Here is a tiny trained network, its code and every weight. The questions are about switching its units off for an input and a target symbol, where a switched-off unit gives its printed mean instead of its output.

import numpy as np


def w(rows, s, z=0):
    codes = np.array(rows[::2]) - 128.0
    scale = np.full(codes.shape[1], s)
    scale[-1] = z or s
    return codes * scale


def f(y):
    return y / 2 * (1 + np.tanh(0.7978845608 * (y + 0.044715 * y**3)))


def softmax(a):
    e = np.exp(a - a.max(-1, keepdims=True))
    return e / e.sum(-1, keepdims=True)


def log_softmax(a):
    a = a - a.max(-1, keepdims=True)
    return a - np.log(np.exp(a).sum(-1, keepdims=True))


def net(x, mask):
    ids = ['αβγδεζηθλμξπτφψ'.index(c) for c in x.split()]
    T = len(ids)
    res = E[ids] + P[:T]
    r = res
    for j in range(3):
        rows = slice(2 * j, 2 * j + 2)
        q, k, v = (r @ M[0][rows].T for M in (Q, K, V))
        z = softmax(np.where(np.tri(T) > 0, q @ k.T / 2**0.5, -1e9)) @ v
        o = O[0][rows]
        res = res + np.where(mask[j], z, o[:, -1]) @ o[:, :-1]
    y = f(res @ A[0][:, :-1].T + A[0][:, -1])
    res = res + np.where(mask[3:15], y, B[0][:, -1]) @ B[0][:, :-1]
    return log_softmax(res[-1] @ U[:, :-1].T + U[:, -1])


Q, K, V, O, A, B = {}, {}, {}, {}, {}, {}
E = w([
[191,123,115,109,192,132,128,118],'α',
[199,129,159,113,93,140,95,80],'β',
[133,142,183,127,130,142,120,197],'γ',
[111,220,103,212,88,163,253,88],'δ',
[119,129,129,140,83,182,90,188],'ε',
[155,131,152,52,140,74,161,116],'ζ',
[191,100,121,159,137,174,99,128],'η',
[148,128,178,92,189,91,172,181],'θ',
[126,131,198,76,76,85,149,157],'λ',
[158,93,100,85,122,109,155,114],'μ',
[163,160,169,88,129,126,103,125],'ξ',
[118,138,159,100,17,147,92,147],'π',
[122,104,103,122,161,146,150,206],'τ',
[154,92,150,112,114,117,156,147],'φ',
[153,158,140,142,147,170,70,163],'ψ',
],0.026)
P = w([
[140,103,122,117,119,97,117,138],'0',
[200,157,80,117,81,89,131,180],'1',
[171,125,101,175,112,56,135,160],'2',
[113,80,156,62,137,156,129,120],'3',
[228,160,73,83,68,136,170,203],'4',
[183,129,100,178,115,71,158,161],'5',
[110,87,161,78,139,170,159,117],'6',
[248,175,62,63,56,152,180,224],'7',
[204,151,100,188,86,93,181,173],'8',
[97,77,170,68,148,195,176,105],'9',
[158,114,145,126,115,171,218,132],'10',
[219,149,87,193,82,71,180,185],'11',
[216,113,111,162,86,125,225,173],'12',
],0.015)
Q[0] = w([
[117,97,188,198,137,94,123,100],'H1',
[100,60,157,151,115,113,136,110],'H1',
[204,175,83,227,76,11,132,178],'H2',
[7,117,107,192,160,20,43,70],'H2',
[30,90,170,59,184,225,107,63],'H3',
[205,102,157,36,103,226,185,180],'H3',
],0.014)
K[0] = w([
[122,80,119,55,139,107,79,169],'H1',
[166,122,110,82,100,154,87,163],'H1',
[21,87,169,137,170,157,118,56],'H2',
[143,23,150,55,148,112,22,168],'H2',
[242,147,92,100,89,92,112,215],'H3',
[146,249,91,206,93,135,243,110],'H3',
],0.014)
V[0] = w([
[126,143,153,186,137,131,179,96],'H1',
[68,168,93,92,137,111,117,121],'H1',
[95,66,81,181,90,192,109,151],'H2',
[104,90,215,120,33,89,172,162],'H2',
[108,253,144,140,66,173,81,106],'H3',
[151,86,85,101,67,104,135,19],'H3',
],0.013)
O[0] = w([
[87,134,153,167,163,110,104,92,111],'H1',
[125,112,66,116,112,149,168,111,59],'H1',
[231,99,82,53,207,159,101,110,110],'H2',
[66,200,64,4,110,168,37,142,245],'H2',
[214,212,55,165,131,84,104,168,126],'H3',
[139,212,194,102,180,224,178,179,60],'H3',
],0.013)
A[0] = w([
[114,198,94,109,159,95,122,156,71],'N1',
[180,152,49,98,205,149,114,83,81],'N2',
[103,66,159,64,129,63,120,101,146],'N3',
[71,178,198,174,131,182,254,105,99],'N4',
[62,164,121,98,78,91,107,140,206],'N5',
[108,100,67,226,186,184,106,132,102],'N6',
[246,138,110,149,124,86,174,65,195],'N7',
[156,57,71,185,133,117,144,73,138],'N8',
[84,133,69,114,75,98,104,90,2],'N9',
[46,112,106,138,171,96,196,222,237],'N10',
[163,124,184,135,25,170,47,119,158],'N11',
[109,154,39,59,118,96,110,107,72],'N12',
],0.0087,0.0064)
B[0] = w([
[121,82,184,157,132,146,181,131,199],'N1',
[89,68,120,164,117,175,116,126,189],'N2',
[167,141,104,150,119,185,97,134,214],'N3',
[108,100,78,158,88,88,91,181,168],'N4',
[171,152,96,163,143,118,159,112,251],'N5',
[127,85,3,92,135,122,114,207,132],'N6',
[73,110,153,40,117,144,113,96,166],'N7',
[157,189,134,142,82,89,184,164,151],'N8',
[102,123,235,131,160,149,70,198,198],'N9',
[157,149,132,105,178,162,141,54,171],'N10',
[143,119,102,106,196,123,174,96,216],'N11',
[93,131,116,158,158,94,149,122,239],'N12',
],0.011,0.026)
U = w([
[100,52,114,172,156,72,216,102,148],'α',
[227,196,158,169,111,186,121,233,68],'β',
[156,150,84,154,164,75,47,167,166],'γ',
[177,161,52,176,100,172,106,165,75],'δ',
[89,40,56,88,174,94,141,112,57],'ε',
[66,189,28,163,44,131,143,97,193],'ζ',
[185,46,188,104,245,83,216,140,52],'η',
[113,143,158,201,127,178,102,67,174],'θ',
[56,125,143,111,198,51,198,99,108],'λ',
[69,111,141,63,82,144,122,235,107],'μ',
[228,191,64,216,157,93,211,32,199],'ξ',
[174,89,42,174,232,132,229,149,2],'π',
[254,108,42,166,75,204,96,115,169],'τ',
[144,209,53,64,132,173,96,73,155],'φ',
[153,128,82,77,128,42,189,143,175],'ψ',
],0.0046,0.0058)

Each question gives the input, a string of symbols that net reads in full, and the target symbol t.
The units are the heads (2 rows each of Q, K, V and O) and the neurons (one row each of A and B). Each row of codes is followed by its name. A weight is (code - 128) times the scale printed after its matrix; where a second scale follows, it is the last column's (O, A, B and U).
mask holds one flag per unit, heads first, then neurons. A switched-off unit (its flag False) gives its mean, the last column of its rows in O or B, instead of its output. The means were averaged over made-up inputs and are rounded, as every weight is.
A unit's drop is (log p(t) with every unit on - log p(t) with that unit switched off) / (log p(t) with every unit on - log p(t) with every unit switched off).
The circuit of an input: a set's keep is (log p(t) with only the set's units on - log p(t) with every unit switched off) / (log p(t) with every unit on - log p(t) with every unit switched off). Starting from the 12 units with the biggest drops (on a tie, the unit counted first), units are removed one at a time, each time the one whose removal leaves the highest keep (on an exact tie, the one counted first), for as long as the keep stays at least 0.8.
circuit, biggest first: the units of the circuit, biggest drop first
unit that matters most: the unit with the biggest drop
k most important neurons: the k neurons with the biggest drops, biggest first
which heads matter: for each layer, one digit per head in row order, 1 if its drop is at least 0.15 and else 0, layers parted by /
input τ γ λ ζ φ ξ τ γ ε γ γ τ α, target γ: circuit, biggest first : H3, N9, H2
input τ τ π ζ γ γ η, target γ: unit that matters most : H3
input φ ε λ θ γ θ μ τ α π, target τ: 2 most important neurons : N3, N12
input γ ξ ζ θ θ γ μ τ φ ψ, target τ: circuit, biggest first : H2, N3, H3, N12
input φ μ φ, target φ: which heads matter : 011
input ξ θ ξ ξ γ ε, target ξ: which heads matter : 010
input θ γ π φ, target γ: circuit, biggest first : H3, N9, N1
input τ ξ μ τ ψ, target μ: which heads matter : 001
input γ θ ε τ ε γ γ π γ μ α τ, target μ: circuit, biggest first : H3, N4
input γ β γ π γ τ φ γ, target τ: circuit, biggest first : H3, N3, H2, N12
input γ ε γ θ γ ξ τ π τ μ, target π: circuit, biggest first : H3, N12, H2, N1
input θ ψ π θ γ γ η τ τ ε τ τ γ, target τ: circuit, biggest first : N3, H3, H2, N12
input ψ μ φ η λ π, target η: circuit, biggest first : H2, H3
input θ β ε γ τ ε, target γ: most important neuron : N9
input π φ γ δ τ, target π: which heads matter : 101
input γ μ δ π φ μ γ π γ, target β: 2 most important neurons : N12, N11
input ξ α ε φ φ α ξ γ η θ, target γ: which heads matter : 001
input η ξ τ μ τ γ, target μ: 2 most important neurons : N4, N5
input μ φ φ φ γ ξ ξ μ γ φ β δ, target ζ: 2 most important neurons : N4, N9
input γ φ η, target γ: circuit, biggest first : N9, H3, N1
input ζ δ ζ, target λ: 3 most important neurons : N7, N3, N1
input θ φ τ γ φ α ε, target φ: unit that matters most : H3
input π ζ θ π λ, target θ: 2 most important neurons : N9, N3
input ψ ψ δ φ ξ γ ζ γ ξ, target θ: which heads matter : 111
input λ η γ ψ γ γ, target ψ: which heads matter : 011
input γ π τ, target γ: which heads matter : 001
input ψ γ ε τ φ π ζ τ λ, target ζ: circuit, biggest first : H2
input ψ γ γ τ γ π γ τ γ ε φ ε τ, target φ: which heads matter : 011
